Below is a small trained network, with its code and all its weights. Each question gives an input and a class and asks what happens when units are switched off, that is, made to give their printed mean instead of their output.

import numpy as np


def w(rows, s, z=0):
    codes = np.array(rows[::2]) - 128.0
    scale = np.full(codes.shape[1], s)
    scale[-1] = z or s
    return codes * scale


def norm(h):
    return h / np.sqrt((h * h).mean(-1, keepdims=True) + 1e-5)


def f(y):
    return np.maximum(y, 0)


def log_softmax(a):
    a = a - a.max(-1, keepdims=True)
    return a - np.log(np.exp(a).sum(-1, keepdims=True))


def net(x, mask):
    res = np.array(x, float).reshape(1, 4) / 4 @ E
    u = 0
    for l in range(4):
        y = f(norm(res) @ A[l][:, :-1].T + A[l][:, -1])
        res = res + np.where(mask[u : u + 5], y, B[l][:, -1]) @ B[l][:, :-1]
        u += 5
    return log_softmax(norm(res)[-1] @ U[:, :-1].T + U[:, -1])


A, B = {}, {}
E = w([
[123,3,102,132,142,139,62,108,106,120],'x0',
[130,129,128,132,127,132,126,126,130,126],'x1',
[137,147,73,167,97,193,152,104,120,219],'x2',
[233,113,184,117,141,156,162,70,190,120],'x3',
],0.00054)
A[0] = w([
[56,141,164,109,169,67,119,185,78,74,145],'0.n0',
[141,125,125,152,139,134,168,91,149,152,3],'0.n1',
[180,176,206,121,148,142,210,94,155,122,52],'0.n2',
[179,176,205,120,151,142,211,95,155,122,56],'0.n3',
[97,246,96,130,86,85,135,209,122,134,78],'0.n4',
],0.0011,0.00055)
B[0] = w([
[217,102,140,70,121,186,66,175,111,223,255],'0.n0',
[139,124,140,128,89,169,101,159,58,169,147],'0.n1',
[150,142,19,101,79,78,1,189,164,116,246],'0.n2',
[150,141,21,103,78,77,3,185,166,116,246],'0.n3',
[134,135,229,124,213,199,226,46,116,140,254],'0.n4',
],0.00086,0.00092)
A[1] = w([
[94,126,99,146,126,133,95,148,96,142,136],'1.n0',
[112,141,121,181,113,170,188,94,117,160,21],'1.n1',
[126,127,128,129,128,127,130,127,128,127,117],'1.n2',
[73,154,248,93,179,98,163,157,95,74,49],'1.n3',
[54,151,143,128,124,80,137,166,94,88,3],'1.n4',
],0.0016,0.00053)
B[1] = w([
[137,171,129,152,131,92,154,96,179,90,232],'1.n0',
[118,152,161,76,167,30,130,153,126,25,201],'1.n1',
[129,131,127,127,126,126,128,129,132,126,128],'1.n2',
[229,155,1,203,22,214,96,99,193,236,254],'1.n3',
[240,130,123,67,103,161,102,130,206,165,196],'1.n4',
],0.0013,0.00085)
A[2] = w([
[7,41,49,229,143,107,129,58,76,112,3],'2.n0',
[179,243,135,80,151,165,153,144,163,199,128],'2.n1',
[220,80,255,102,138,127,120,40,224,28,240],'2.n2',
[69,48,129,100,126,148,54,180,64,116,36],'2.n3',
[49,43,84,135,105,114,40,174,61,123,80],'2.n4',
],0.0009,0.00039)
B[2] = w([
[224,234,96,141,3,203,123,169,165,196,190],'2.n0',
[85,112,81,162,87,148,89,191,59,155,254],'2.n1',
[19,164,142,143,144,124,173,165,47,125,251],'2.n2',
[175,206,141,74,162,88,148,166,185,101,179],'2.n3',
[197,217,136,72,137,93,137,171,198,104,205],'2.n4',
],0.0012)
A[3] = w([
[122,187,156,129,109,70,147,147,143,79,66],'3.n0',
[140,67,137,167,122,175,166,55,124,168,17],'3.n1',
[147,114,116,96,117,100,103,153,152,86,252],'3.n2',
[2,159,142,133,157,107,198,143,87,131,165],'3.n3',
[132,67,189,123,141,115,130,96,126,89,106],'3.n4',
],0.0022,0.00042)
B[3] = w([
[105,4,123,87,173,93,62,135,130,115,211],'3.n0',
[96,125,171,61,174,33,90,189,154,48,165],'3.n1',
[101,105,170,143,160,123,175,84,117,118,250],'3.n2',
[97,33,199,199,155,175,191,30,75,73,180],'3.n3',
[96,225,79,189,75,181,185,105,92,196,171],'3.n4',
],0.0019,0.0015)
U = w([
[188,200,30,149,26,192,104,166,158,250,254],'0',
[133,62,172,29,204,10,71,160,176,31,62],'1',
[36,121,190,222,145,190,255,27,31,113,47],'2',
],0.0046,0.00043)

Each question gives the input, the list of numbers given to net, and the class t.
The units are the neurons (one row each of A and B). Each row of codes is followed by its name. A weight is (code - 128) times the scale printed after its matrix; where a second scale follows, it is the last column's (A, B and U).
mask holds one flag per neuron, layer by layer. A switched-off neuron (its flag False) gives its mean, the last column of its row in B, instead of its output. The means were averaged over made-up inputs and are rounded, as every weight is.
A unit's drop is (log p(t) with every unit on - log p(t) with that unit switched off) / (log p(t) with every unit on - log p(t) with every unit switched off).
The circuit of an input: a set's keep is (log p(t) with only the set's units on - log p(t) with every unit switched off) / (log p(t) with every unit on - log p(t) with every unit switched off). Starting from the 12 units with the biggest drops (on a tie, the unit counted first), units are removed one at a time, each time the one whose removal leaves the highest keep (on an exact tie, the one counted first), for as long as the keep stays at least 0.8.
units of the circuit, in order: the units of the circuit, biggest drop first
unit that matters most: the unit with the biggest drop
top k neurons: the k neurons with the biggest drops, biggest first
top k neurons in layer l: the k neurons of layer l with the biggest drops, biggest first
drop when u is switched off: that unit's drop, to one decimal
input [1,4,2,5], class 1: units of the circuit, in order => [3.n1]
input [-1,-1,0,3], class 1: top 2 neurons => [1.n3, 0.n0]
input [0,-1,-8,-5], class 0: top 2 neurons in layer 1 => [1.n3, 1.n4]
input [-8,1,-6,-8], class 0: units of the circuit, in order => [1.n3, 1.n4]
input [4,-8,2,3], class 1: top 2 neurons => [3.n1, 0.n4]
input [-5,1,1,-4], class 2: top 4 neurons => [3.n3, 2.n0, 1.n1, 2.n4]
input [0,7,4,-8], class 2: top 3 neurons => [3.n3, 1.n3, 0.n4]
input [-8,6,-1,6], class 1: top 3 neurons => [3.n0, 1.n3, 2.n0]
input [4,7,5,1], class 1: top 2 neurons in layer 3 => [3.n1, 3.n4]
input [7,3,7,7], class 1: drop when 3.n1 is switched off => 1.5
input [7,6,6,3], class 1: drop when 3.n1 is switched off => 1.1
input [-5,6,-8,-1], class 0: drop when 1.n3 is switched off => 1.5
input [-5,1,-6,-8], class 0: drop when 0.n0 is switched off => 0.0
input [3,-7,-6,4], class 2: unit that matters most => 3.n4
